Each row was made from one walk, in order. Every step used is in the known rows, and no mark comes twice. Write each row's walk.
Each row is shifted at random along 4 fixed directions that mean nothing.
Known rows:
v-a-t-u-x: [ 0.50 -0.34 -2.81  2.34 -1.99 -0.54  0.99 -1.72  2.95  4.41  1.52  0.40
  1.62 -0.10  0.74 -3.10 -0.10  1.09 -4.64 -1.49 -1.72  2.07  1.56 -0.50
 -0.50 -0.63 -0.31  1.68 -0.31 -1.98  0.38 -1.83 -2.59  1.36 -0.03 -1.04
  1.19  0.53  0.41  1.65 -0.86  0.49  2.55  3.56]
l-p-m-v-a: [-1.85  0.86 -2.76 -1.06 -1.64  1.72  2.42  3.12 -3.97 -4.65 -2.65  0.84
 -2.75  2.50 -1.71 -2.14  0.19 -0.38  0.68  1.76 -1.67 -2.91 -2.94 -2.24
  1.15  0.60 -1.17 -1.42 -0.17  2.14 -1.53 -1.69  2.33  2.75 -1.13  1.30
 -1.17  4.19  1.35 -1.10 -2.26  0.99  3.89 -1.71]
x-u-c-l-p-a: [-3.91  0.74 -2.91  1.08 -1.96  0.27  1.14 -0.51 -0.60 -1.81 -1.10  1.69
  0.19  0.38 -2.62 -5.83  0.47 -0.60 -0.77  0.30  0.89 -1.89  1.07 -1.54
  2.77 -2.81  0.79 -0.98 -2.29 -0.15  0.68 -0.42  0.56  0.95 -1.87  0.01
  2.08  1.62  2.50 -0.93 -0.42  0.90  2.46  2.81]
m-u-c-v-t: [-2.82  0.58 -0.23 -1.41  0.66  1.99 -0.08  2.65 -3.64 -5.08 -1.35  1.58
 -1.71  1.76 -1.96 -2.70  0.12 -0.90  0.17  2.02  0.16 -0.08 -1.57 -0.95
  1.24  1.52  0.24 -1.88  0.30  1.25 -1.85 -0.33  2.15 -0.16 -0.92 -0.96
  0.03  1.98 -0.34 -0.18 -1.58  1.34  1.35 -0.88]
l-p-m-u: [-0.79  1.36 -2.34  0.35 -1.04 -0.74  0.15  0.74 -1.26  0.00  1.08  1.80
  0.16 -0.03 -2.03 -3.05 -0.83 -0.35 -0.93 -0.14 -0.20  0.30  1.60 -0.03
 -0.62  0.76 -0.66  0.38 -1.79 -2.24  1.54 -0.91 -0.71  1.00  0.38 -2.26
  1.31  0.50  1.81  0.94 -0.71 -0.04  1.96  2.78]
l-p-c-u-x-v: [-0.36 -1.68  0.22 -2.28  0.97  4.16  2.49  3.49 -3.56 -3.52 -3.18 -4.00
 -5.30  3.04  4.37  1.40  5.02  1.49 -5.24  2.65 -2.57  4.62 -6.99 -1.46
  0.83  3.31 -0.01 -2.65  4.62  2.98 -5.97 -3.67  4.31 -2.15 -2.74  0.89
 -1.32  0.54 -2.71 -1.63 -2.60  1.35  5.36 -3.98]
u-l-p-m-v: [ 0.12 -0.86  0.41 -0.27  1.86 -0.36 -1.86 -0.02 -0.90  2.03  2.55  3.92
 -0.23  0.42  1.71 -0.79 -1.80  0.58 -4.44  0.38  0.00  4.65 -0.50  2.00
 -1.73  4.44  1.52  1.33  1.77 -2.39 -0.34  0.29 -0.82 -0.46 -0.28 -3.89
 -0.42 -1.63 -2.94  1.02 -2.11  0.77 -0.20  0.76]
a-u-l-p-m-v-t: [-3.35 -1.12 -2.50  2.04 -1.27  2.29  1.39  0.53 -1.29 -2.63 -2.19  4.49
 -1.55  1.81 -1.02 -4.36 -2.15 -1.10 -2.53  2.19  0.30 -2.25 -1.54 -1.71
  1.78 -0.53  2.88 -0.44  0.12  0.99 -1.86  1.07 -0.96  2.56 -1.35 -0.35
  0.10  1.49  1.47  1.13 -4.31  2.84  1.61 -0.01]
t-u-l-p-a-m-v: [-0.81  1.76 -2.76 -1.74  0.95 -1.15  1.24  3.17 -4.31 -2.02 -0.37  1.11
 -1.22  2.58 -1.23 -1.31  0.15 -0.75 -2.18  2.13 -1.40  1.36 -0.28 -0.13
 -2.23  4.55 -2.12 -1.34 -0.31 -1.29 -1.05 -2.54  0.34  2.78  0.15 -1.35
 -2.50  2.11 -1.61 -0.44 -0.61  0.27  2.52  0.68]
x-c-v-a-u-l-p: [-0.83  0.78 -1.07 -1.84  0.10  0.56  1.12  1.86 -2.68 -2.27 -0.31  0.42
 -0.92  1.33  1.03 -2.40  1.30 -0.92 -1.60  2.37  0.02  2.67 -1.14 -0.71
 -1.12  1.32 -0.44 -1.21  0.63  0.85 -1.26 -2.85  1.35 -0.30 -1.30  0.42
 -1.81  1.72 -2.04  0.57 -0.32  1.03  2.45 -0.76]
a-u-l-p-m-v: [-3.98  0.51 -5.34  3.83 -3.12 -0.16  4.75  0.85 -0.07 -3.13 -3.87  3.14
 -1.15  1.01 -2.23 -6.19 -1.65 -1.20 -1.72  3.00 -0.16 -6.81 -1.50 -3.41
  4.14 -5.34  0.67 -1.48 -2.75  0.81  0.21 -0.61 -0.08  5.53 -3.05  1.75
  1.75  3.66  4.63 -0.09 -3.51  1.87  4.41  2.36]
a-m-v-t: [-2.62 -0.45 -1.82  1.73 -1.32  2.45  0.51 -0.05 -1.31 -3.17 -2.38  4.81
 -1.15  0.85 -1.33 -3.29 -2.59 -0.13  1.05  1.26 -0.38 -5.65 -2.35 -2.42
  3.25 -2.75  1.38 -0.37 -0.55  2.34 -1.37  1.45  0.38  2.78 -1.05  1.25
  0.46  2.61  2.27  0.40 -2.99  2.23  0.66 -1.08]
a-t-u-c: [-0.08 -4.42  0.20  2.46  0.46  2.86  0.73 -1.22  1.57  0.25 -1.31  0.35
 -1.41  0.20  3.59 -1.17 -0.58  0.46 -6.36  1.28 -0.30  1.93 -2.54 -1.50
  1.39 -0.74  3.91 -0.12  3.00  1.90 -2.41  2.05 -0.93  0.81 -2.18 -0.40
 -0.44 -2.40 -0.40 -0.26 -3.92  2.93  0.93 -1.12]
t-a-u-c: [-0.85 -1.11 -1.81  0.21 -0.57  1.09  2.22  1.64 -1.84 -3.24 -2.74 -1.20
 -2.10  1.67  1.06 -1.12  0.70 -0.73 -2.11  2.38 -1.03 -0.42 -2.11 -2.00
  0.57 -0.17  0.70 -2.45  0.58  2.55 -2.45 -0.41  0.19  2.95 -2.41  1.96
 -2.84  2.21  0.24 -0.93 -1.52  1.53  2.78 -2.14]
v-a-m-u: [ 1.53  1.71  0.75 -2.02  0.40 -0.72 -2.10  2.30 -3.02 -0.16  2.47  0.98
  0.39  0.71  0.62  0.52  0.36 -1.57 -0.06  0.56  0.35  4.67  1.96  1.87
 -4.18  6.44  0.39 -0.21  0.68 -1.73 -0.57 -0.93 -1.83 -0.60  1.75 -1.82
 -3.59  0.80 -2.35  3.19  0.77  0.40 -0.79 -1.18]
t-a-m-u: [-2.15  1.15 -1.74 -0.08 -0.35  0.60  0.27  2.24 -4.04 -4.78 -2.50  2.10
 -1.10  2.29 -2.57 -1.77 -0.68 -1.52  2.04  1.71 -0.35 -4.42 -0.41 -1.61
  0.84  1.01  0.19 -2.60 -1.32  2.06 -1.25  0.99 -0.20  4.09 -0.51  1.48
 -3.04  4.04  1.45 -0.66 -0.81  1.53  0.45 -2.22]
x-c-l-p: [-2.44 -0.22  1.65 -0.70  1.28  1.86 -3.38 -1.40 -2.51 -2.55  0.59  3.90
  0.23  0.50 -1.93 -2.64 -1.05 -1.00  1.88 -0.48  2.17 -0.01  1.27  0.18
  0.60  0.24  2.23 -0.33 -0.91  0.90 -0.26  2.90 -0.56 -1.68 -0.54 -1.23
 -0.18 -0.84  0.12 -0.63 -0.01  1.69 -2.60 -0.43]
m-v-t-a-u-x-l-p-c: [-0.71  0.30 -3.40  0.25 -2.24  0.38  0.85 -2.02  0.25  2.72  1.43  2.74
  0.38  0.40  0.09 -4.86 -0.05  1.93 -4.26 -0.76 -1.83  2.75  0.18 -0.55
  1.37 -1.37 -1.91  1.86 -0.56 -2.51 -0.03 -3.05 -0.87  0.42 -0.78 -2.23
  2.36  1.92 -1.21  0.47 -0.99  0.42  2.58  4.06]
v-m-u-x: [-2.84  2.25 -2.47  0.25 -1.39  0.77  1.29  3.93 -3.47 -5.13 -2.56  0.27
 -2.31  2.09 -2.45 -1.97  1.21 -0.28  2.04  1.56 -1.78 -4.11 -2.77 -1.81
  0.93  1.76 -0.62 -2.74 -0.54  1.67 -2.63 -1.03  1.94  2.67 -0.97  1.87
 -0.57  4.95  2.21  0.66 -1.68  1.24  3.60 -1.70]
c-v-t-u-x-l: [-1.64  2.32 -1.00 -2.61  1.56  0.82  0.53  1.54 -2.04 -0.98 -0.12  0.01
 -0.53  2.58 -1.05 -0.54  2.61  1.72 -0.63  0.72 -2.14  1.52 -1.89 -0.21
 -0.76  3.48 -3.67 -0.46  1.08 -0.15 -2.40 -3.59  2.72 -1.28  1.42 -0.49
  0.34  1.68 -3.74 -0.60  0.70 -0.23  1.63  0.48]
t-u-l-p-a: [-3.80  0.89 -2.14 -1.12  1.04  0.56 -0.64  2.08 -4.61 -3.99 -1.37  2.41
 -0.73  3.39 -4.82 -2.77 -1.04 -1.86  0.84  0.59  0.18 -1.44  1.57 -0.53
 -0.99  3.47  0.28 -1.55 -1.56  0.29 -1.34  0.88 -0.54  2.68  0.37 -0.87
 -2.22  2.23  0.70 -1.52 -0.80  1.24  0.32 -0.08]
m-v-p-a-t-u-c-x-l: [ 0.11 -1.65  1.97 -2.59  2.49  2.32 -2.15  0.74 -2.38  0.70  1.37  1.54
 -1.87  2.40  3.92  0.26  1.39  1.86 -6.03  1.42 -1.31  8.54 -2.36  1.55
 -0.65  6.78  1.13  0.02  4.65 -0.84 -3.65 -1.13  0.31 -2.70 -0.42 -4.25
 -2.24 -0.83 -6.28  0.26 -0.70  1.30 -0.29 -2.15]
l-p-a-t-u-x: [-2.76  0.28 -4.27  3.13 -1.41 -0.19 -2.79 -3.99  0.81  4.26  2.80  6.50
  2.84 -0.05 -4.11 -7.39 -4.33  0.26 -2.27 -4.07 -0.61 -0.29  5.49 -0.02
  0.21 -2.07  0.86  3.00 -4.53 -3.87  1.58  0.65 -5.25  2.02  0.60 -3.96
  3.20  0.43  4.05  1.49 -0.83  0.56  0.78  6.64]
m-u-x-l-p-c-v: [-2.88  1.14 -2.86  0.51 -2.02  1.00  4.33  2.05 -1.50 -3.14 -3.46 -1.28
 -2.55  1.73 -0.06 -3.49  3.51  0.95 -2.69  2.41 -1.63 -1.93 -4.03 -2.47
  4.61 -2.66 -1.78 -2.45  0.05  0.84 -1.90 -3.72  3.62  1.03 -3.17  1.26
  2.25  3.92  0.65 -1.63 -1.58  0.63  5.28  0.84]
c-v-p-a-t-u: [-2.42 -0.11 -2.97 -0.14 -0.36  0.96  1.62  0.29  0.49  0.41 -0.89  1.86
  0.08  1.78 -1.07 -3.91 -1.20  1.00 -2.73  1.22 -1.19  0.73  0.28 -1.31
  1.49 -0.34 -1.05 -0.07 -0.23 -0.06  0.40 -2.03  0.70  1.33 -0.30 -1.64
  0.41  1.15 -0.34 -0.72 -0.09  0.10  2.60  1.31]
p-c-x-v-t-m-u-l: [-4.04 -0.01 -1.05  0.25  0.76  2.41 -1.19 -0.94 -1.46 -1.34 -0.11  4.89
 -0.53  1.84 -1.09 -4.61 -0.21  2.35 -1.98  0.34 -1.15  0.36 -2.29 -0.95
  4.24  0.32  0.70 -0.41  0.46  0.15 -2.58  0.29  1.36 -0.21 -2.02 -1.92
  1.73  1.69 -1.36 -1.02 -1.00  1.80  1.45  0.31]
x-l-p-a-u-c-v-t-m: [-2.44 -2.15 -1.71 -0.21 -0.09  3.31  1.84  0.29 -1.13 -2.01 -2.37  2.11
 -2.35  2.23  2.23 -2.63  0.66  1.02 -4.35  2.60 -1.22  0.81 -4.16 -1.95
  1.82  0.60  1.51 -1.32  2.84  2.77 -3.23 -0.63  2.17  0.87 -1.94  0.59
 -1.59  1.06 -2.46 -1.27 -2.75  2.27  2.80 -2.50]
a-u-x-c-v-p-m: [-5.70  0.00 -3.39  2.91 -0.82  2.85 -0.65 -0.69 -1.40 -2.45 -1.70  6.37
 -0.99  1.40 -1.56 -7.11 -2.54  0.78 -0.22  0.76 -0.73 -3.57 -1.71 -2.73
  3.88 -2.86  2.75 -0.45 -1.76  1.87 -2.97  0.95 -0.27  2.37 -2.92  0.44
  1.41  2.96  3.51  1.40 -2.56  2.98  2.73 -0.12]
c-u-l-p-m-v: [-4.22  0.46 -2.22  2.98 -0.22 -0.52  0.10 -0.61  0.75 -0.38  0.16  5.97
  1.27  0.42 -3.19 -6.54 -2.33 -0.59 -2.53  0.73  1.45 -2.29  1.62 -0.35
  2.77 -1.34  1.81 -0.13 -2.50 -1.56  2.13  1.31 -0.96  2.04 -1.70 -2.79
  2.68  0.52  2.39  0.32 -2.16  1.56  1.35  3.82]
u-c-v-p-l: [-2.28 -4.59 -0.97  3.13 -0.56  2.00  3.21 -1.14  5.05  1.54 -2.03  1.18
 -1.62 -0.32  4.56 -3.54 -1.15  2.58 -7.89  2.84 -0.23  1.90 -4.43 -1.74
  5.49 -3.62  3.39 -0.28  3.63  1.80 -0.34  0.34  2.60  0.43 -5.02 -1.03
  2.01 -1.49 -0.97 -1.49 -3.66  1.80  3.45 -0.44]
x-c-v-t-a-m-u-l: [-0.24 -0.45  1.07 -1.74  2.05  0.77 -2.69 -0.58 -1.55  1.22  2.87  4.35
  0.79  0.37  2.09 -2.07 -0.71  0.96 -3.49  0.89  0.19  5.58 -0.36  1.38
 -1.16  3.93  0.95  0.50  2.24 -0.93 -0.74 -0.32  0.24 -1.61 -0.16 -3.02
 -1.44 -0.61 -5.22  1.25 -0.29  1.35 -0.98 -0.59]
t-a-m-u-x-c-l: [ 2.07 -0.99 -2.62  2.07 -3.07 -1.03  7.49  1.33  3.17  1.62 -3.11 -5.67
 -2.23 -0.05  6.77  0.09  5.46  2.87 -8.39  3.67 -3.39  0.91 -6.17 -2.52
  3.42 -2.80 -2.14 -3.12  3.33  1.36 -0.75 -4.90  3.47  2.61 -4.64  3.01
 -0.25  2.21 -2.25 -1.45 -1.17  0.06  7.40 -0.43]
a-t-u-c-l-p-m-v: [-2.22 -1.03  0.07 -0.66  2.22  3.01 -1.16  1.10 -4.20 -3.96 -0.98  3.60
 -2.18  2.66 -0.30 -2.08 -1.14 -0.65 -2.77  2.09 -0.24  1.60 -1.90 -0.77
  0.00  3.52  1.98 -1.27  1.08  1.17 -3.43  1.67 -0.47  0.62 -0.94 -2.22
 -1.69 -0.64 -1.10 -0.54 -2.88  2.69  0.51 -1.24]
m-v-t-u-x: [-1.32 -0.20 -0.29  0.03  0.83  1.91 -1.51  0.15 -1.65 -0.27  0.82  2.99
 -0.52  1.83 -1.18 -2.22 -0.44  1.19 -2.05 -0.87 -1.24  1.19 -0.80 -0.11
  0.39  3.02 -0.12  1.45  1.11 -0.46 -1.77  0.00 -0.15  0.25  0.63 -2.39
  1.05  1.23 -1.40  0.18 -2.75  1.82 -0.33  1.00]
x-u-l-p: [-5.04 -1.25 -0.68  0.95  0.00  3.47  0.36  1.93 -3.80 -7.03 -4.81  2.11
 -2.80  3.07 -2.67 -2.54  0.18 -2.21  1.26  1.97  1.56 -6.15 -2.74 -2.54
  2.47 -0.11  4.05 -2.39  0.87  4.40 -3.31  2.90  1.44  2.25 -1.25  2.80
 -1.11  2.53  2.38 -1.55 -4.34  3.84 -0.47 -3.32]
c-x-l-p-a: [-2.19 -1.49  0.49  1.43 -0.91  2.50  0.77 -1.31  0.98 -0.03 -2.06  0.68
 -1.06  1.51  1.49 -1.72  2.30  1.31 -3.01  0.10 -0.38 -0.64 -2.22 -0.75
  4.34 -1.43  2.04 -1.09  1.44  1.54 -1.68  0.17  0.61 -0.88 -2.14  0.17
  0.69  1.17 -0.49 -1.38 -0.85  1.17  1.00 -1.22]

Which walk is each row?
[-2.86  0.34 -0.40  1.47  1.04  0.99 -2.73 -2.33  0.40  1.43  1.48  5.54
  1.90  1.53 -1.25 -4.73 -0.95  0.90 -1.95 -1.32 -0.01  0.32  1.42  0.18
  1.71  0.92  1.43  1.46 -0.65 -1.01 -0.90  0.58 -2.20 -0.03  0.03 -2.20
  1.16  1.19 -0.95  0.52 -0.65  1.94 -1.33  2.17]
c-x-v-a-t-u-l
[-6.32 -1.77 -4.79  2.61 -2.37  4.17  5.34  1.37 -0.54 -5.95 -6.94  3.10
 -2.88  3.81 -2.29 -6.03 -1.20 -0.03 -1.98  3.78 -1.32 -8.24 -4.92 -5.15
  6.24 -4.77  1.62 -3.16  0.03  5.68 -2.49  0.31  2.79  5.46 -3.68  3.49
 -0.09  4.84  2.87 -2.67 -4.80  3.13  5.24 -2.22]
c-v-t-a-u-l-p-m
[-2.27  0.03 -4.03  3.11 -3.22  0.63  3.54  0.19  0.09 -1.20 -2.83  0.89
 -1.85  0.05  0.99 -4.23  1.05  0.77 -3.26  1.80 -1.47 -3.34 -3.17 -2.81
  4.17 -4.47  0.49 -1.78 -0.73  0.39 -1.55 -1.68  0.89  2.75 -3.52  1.68
  1.91  2.73  3.02  0.35 -2.29  1.41  5.14  1.22]
a-m-u-x-l-p-c
[ 0.45  1.50  0.12 -1.97  0.79  0.36 -1.27  1.16 -3.07 -0.30  1.43  0.80
 -0.37  1.91  1.26  0.03  1.87  0.51 -1.77  0.59 -1.68  4.19 -0.97  0.62
 -2.47  5.27 -0.86 -1.18  1.61 -0.54 -2.93 -1.53 -0.38 -0.62  0.36 -0.95
 -2.77  1.39 -3.72  1.33  0.71  0.73  1.16 -1.19]
v-a-t-m-u-x-c-l
[-2.14 -2.83 -2.54  3.20 -1.18  2.47  2.98  0.46  0.67 -2.14 -3.35  3.09
 -2.12  1.35  0.93 -3.56 -1.65  0.29 -4.81  2.66 -0.68 -3.91 -3.92 -3.02
  3.18 -2.00  2.36 -0.68  1.90  2.58 -1.12  1.08  0.88  3.97 -2.35  0.72
  0.32  1.12  1.19 -0.71 -5.76  3.42  2.48 -0.50]
a-m-v-t-u-l-p
[-4.85  1.09 -1.62 -1.69  1.53  2.74 -3.61  0.87 -6.48 -5.76 -1.09  6.73
 -0.51  3.92 -5.64 -4.38 -2.89 -2.37  3.98 -0.16  0.71 -3.79  1.17 -1.20
 -1.05  3.08  1.34  0.11 -1.68  1.82 -2.98  1.99 -1.17  2.18  1.77  0.04
 -2.33  3.53  0.78 -0.70 -2.09  3.07 -2.52 -1.19]
x-v-a-t-u-l-p
[-0.85 -1.50  0.83 -1.38  1.91  2.37 -3.39 -2.43 -1.02  1.65  2.54  5.51
  0.67  0.96  1.59 -2.37 -1.64  1.06 -2.96 -0.31  0.24  5.14  0.10  0.95
 -0.67  3.00  2.00  1.53  1.81 -0.35 -1.41  1.08 -1.04 -2.00  0.17 -3.04
 -1.45 -1.68 -3.99  0.24 -0.56  1.77 -1.58 -0.78]
x-l-p-c-v-a-t-m
[-0.76  0.79 -0.49 -0.85 -0.32  0.00 -1.29 -0.81 -0.76  1.30  2.55  3.81
  1.22 -0.24  0.62 -4.03 -0.14 -0.11 -2.40  0.55  1.16  4.51  1.79  1.01
 -0.02  1.52  0.63  0.87 -0.23 -2.34  1.09 -1.26 -0.71 -1.59 -0.28 -3.00
  0.04 -0.06 -2.20  1.48  0.44  0.79 -0.01  1.73]
x-l-p-c-v-a-m-u
[-0.93  1.07 -3.10  1.00 -1.28 -0.65  0.60 -1.55  1.13  2.58  1.62  2.62
  1.10  0.11 -1.81 -4.48 -0.04  1.96 -3.01 -1.43 -1.49 -0.08  0.70 -0.56
  0.79 -0.92 -2.86  2.52 -0.89 -2.86  1.59 -2.44  0.00  0.76  0.81 -2.42
  4.01  1.26 -0.33 -0.10 -1.59  0.38  1.39  5.61]
m-v-t-u-x-l-p
[-1.18 -0.79 -2.68  2.19 -2.44  0.80  4.54 -0.08  2.21  0.17 -1.88  0.57
 -0.39  1.19  0.58 -4.08  0.80  0.60 -5.36  2.15 -0.70 -0.74 -1.34 -2.12
  3.14 -1.95 -0.13 -0.55  0.42  0.40  1.27 -1.34  0.44  2.36 -1.94 -0.49
  1.14  0.88  0.25 -1.19 -2.48  1.36  3.80  2.11]
c-l-p-m-v-a-t-u
[ 0.39 -2.56 -1.76  3.14 -1.68  0.17  3.12 -1.90  4.00  2.66 -1.00 -1.20
 -0.46 -0.35  4.47 -2.89  2.00  1.68 -7.99  1.22 -1.12  2.01 -1.86 -1.44
  2.69 -3.19  1.14 -0.67  1.51  0.30  0.11 -1.51 -0.65  1.22 -3.65  0.01
  0.78 -0.13 -0.56 -0.63 -1.80  1.31  3.66  1.68]
t-a-u-c-x-l-p
[-4.62  2.28 -3.46  0.49  0.30  0.70 -2.25  0.06 -4.43 -2.36 -0.49  5.36
  0.04  2.71 -4.74 -4.61 -1.33 -0.43  1.97 -1.11 -1.03 -3.57  1.49 -0.97
 -0.01  1.76 -0.01 -0.54 -3.16 -0.39 -2.46  0.60 -1.68  2.97  0.50 -0.28
 -0.78  3.52  2.17  0.05 -0.35  1.56  0.51  1.10]
t-u-x-l-p-a-m
[-1.66 -3.42 -0.86  3.31  0.58  1.55 -0.24 -2.53  3.97  3.65  1.57  3.59
  0.36 -0.18  3.10 -5.26 -0.48  3.04 -8.62 -0.04 -0.42  4.19 -1.53 -0.37
  3.01  0.33  3.26  1.77  2.50 -0.79  0.24  0.67 -0.14 -0.10 -3.05 -3.40
  2.46 -2.13 -1.59 -0.57 -3.66  2.91  1.95  2.25]
t-u-l-p-c-x-v-m
[-2.50  3.46 -3.57 -2.38  0.44  0.32 -3.57  0.77 -7.43 -2.31  1.54  4.89
 -0.29  2.32 -4.83 -3.78 -1.84 -0.54  2.65 -1.75 -2.19 -0.20  2.04 -0.17
 -2.74  3.06 -2.25 -0.42 -3.61 -1.97 -2.53 -1.34 -1.78  1.49  1.46 -1.99
 -1.02  3.51  1.46  1.03  1.11 -0.03  1.74  1.68]
l-p-a-t-m-u-x-c
[ 1.62 -1.98 -0.83 -0.22  0.00  0.21  1.78  0.51  1.64  2.80  0.87 -0.13
 -0.85  0.20  4.94 -1.05  0.71  2.30 -7.71  2.33 -1.55  6.67 -2.04  0.08
  0.48  2.19 -0.08 -0.42  3.17 -0.69  0.31 -2.36  0.82  0.26 -2.36 -2.59
 -1.43 -0.97 -3.64  0.12 -0.71  0.50  3.42 -0.36]
t-a-m-v-p-c-u
[-2.41 -0.75 -1.15  3.03 -0.16  1.06 -1.88 -3.62  1.85  3.50  2.14  5.63
  1.41 -0.49  1.19 -6.03 -1.41  0.92 -4.66 -1.05  0.74  3.16  1.54  0.39
  2.16 -1.70  2.92  2.15 -1.10 -2.36 -0.59  0.16 -3.06 -1.11 -1.79 -3.07
  2.85 -0.91  0.32  2.19 -1.64  1.94  0.17  3.70]
a-u-x-l-p-c-v
[-0.05 -0.74 -0.90  1.05 -0.07  0.29 -0.18 -1.79  2.56  4.71  2.25  1.39
  0.09 -0.28  4.34 -2.72  0.84  2.47 -6.60  0.27 -0.87  7.37 -0.55  0.87
  0.41  1.24  0.86  1.72  1.78 -2.82 -1.37 -2.62 -1.13 -2.32 -1.54 -3.01
  1.75 -1.73 -2.73  2.07 -0.47  0.58  1.90  2.56]
a-u-x-v-p-c-l
[ 0.43  0.05 -0.59 -2.07  0.44  0.60  0.81  0.88 -1.14 -0.21  0.34  0.39
 -1.10  0.95  2.81 -0.67  1.81  1.64 -3.70  1.99 -1.52  3.64 -2.91 -0.15
 -0.29  2.89 -1.59 -0.55  2.77 -0.01 -1.50 -2.71  2.34 -0.57 -0.40 -0.74
 -1.04  0.75 -4.73 -0.57 -0.50  0.49  1.72 -0.53]
x-v-t-a-m-u-c-l
[ 0.63 -2.87 -0.11  0.40  0.21  2.01  1.40  1.65 -0.70  0.19 -0.50  0.28
 -2.63  0.73  5.35 -1.29  0.70  0.47 -7.90  2.51 -0.88  5.51 -3.37 -0.18
  0.59  2.51  2.70 -1.08  3.59  0.63 -1.87 -1.54  1.02 -0.07 -2.97 -1.99
 -1.66 -0.60 -2.20  0.48 -3.36  1.59  3.73 -1.82]
l-p-a-m-u-c-v
[ 0.06 -1.35  1.80 -0.31  1.31  2.64 -4.56 -1.30 -1.54  2.06  3.69  4.64
 -0.03  0.44  2.79 -3.20 -0.44  0.88 -4.71 -1.22  0.41  7.97  0.82  1.79
 -0.29  4.55  3.45  1.84  1.78 -1.89 -1.52  0.26 -2.34 -3.30 -0.76 -5.03
 -0.29 -1.43 -2.39  2.29 -1.46  2.22 -0.75  0.14]
l-p-c-x-v-a-m-u
[-0.63  2.69 -0.78 -1.99  0.54 -0.89 -4.01  0.52 -3.04  1.24  4.52  3.45
  0.76 -0.02 -1.22 -2.64 -0.03  0.65 -0.33 -1.38 -0.53  5.89  2.17  2.41
 -3.35  5.89 -0.67  1.04 -0.74 -4.24 -0.61 -1.45 -1.28 -2.28  1.26 -4.23
  0.32  0.35 -1.81  3.01  1.07  0.01  0.44  2.22]
v-m-u-x-l-p-c
[-2.62 -0.22  1.03 -0.97  2.55  3.45 -6.19 -2.91 -2.92  0.52  3.01  7.79
  0.87  1.73 -0.52 -3.76 -2.40  1.81 -0.10 -2.18 -0.68  3.73  0.54  0.79
  1.11  3.09  2.34  1.65 -0.11 -0.30 -3.51  2.01 -2.20 -2.04 -0.20 -3.42
 -0.61  0.20 -2.06  0.76  0.37  2.09 -1.91 -0.89]
p-c-x-v-a-t-m
[-0.11 -0.30 -0.26 -0.32  2.39  0.04 -4.33 -2.46  0.21  3.99  4.86  6.67
  2.13 -0.35  0.14 -3.45 -3.85  1.56 -3.86 -0.84 -0.09  6.56  2.86  1.83
 -1.79  3.41  0.63  2.42 -0.14 -3.81  0.95  0.87 -3.02 -1.36  0.97 -6.47
  0.68 -3.22 -2.29  2.17  0.35  0.66 -1.11  3.16]
a-t-m-v-p-c-u
[-6.43 -1.06 -0.11  0.17  0.76  4.49 -0.42  3.69 -5.01 -8.24 -4.23  5.53
 -3.04  4.42 -2.83 -4.49 -1.42 -1.93  0.58  3.27  1.12 -4.07 -3.20 -1.74
  3.68  3.22  4.73 -3.30  1.25  4.72 -3.37  3.03  2.20  2.60 -2.35  0.28
 -2.79  4.43  0.61 -1.29 -4.63  4.12  0.51 -5.32]
c-v-m-u-l-p-a
[-0.95  0.59 -2.25  0.42 -1.26  1.56  1.29  0.43 -1.38  0.24 -0.48  1.71
 -1.77  1.48  1.70 -1.93  1.41  1.14 -3.51  1.02 -2.01  1.41 -2.85 -0.70
  0.07  1.44 -0.27  0.38  1.32 -0.71 -3.35 -2.65 -0.07  0.07 -0.22 -0.35
  0.67  1.68 -1.27  2.00 -2.38  1.29  2.80  0.57]
a-u-x-l-p-m-v-t
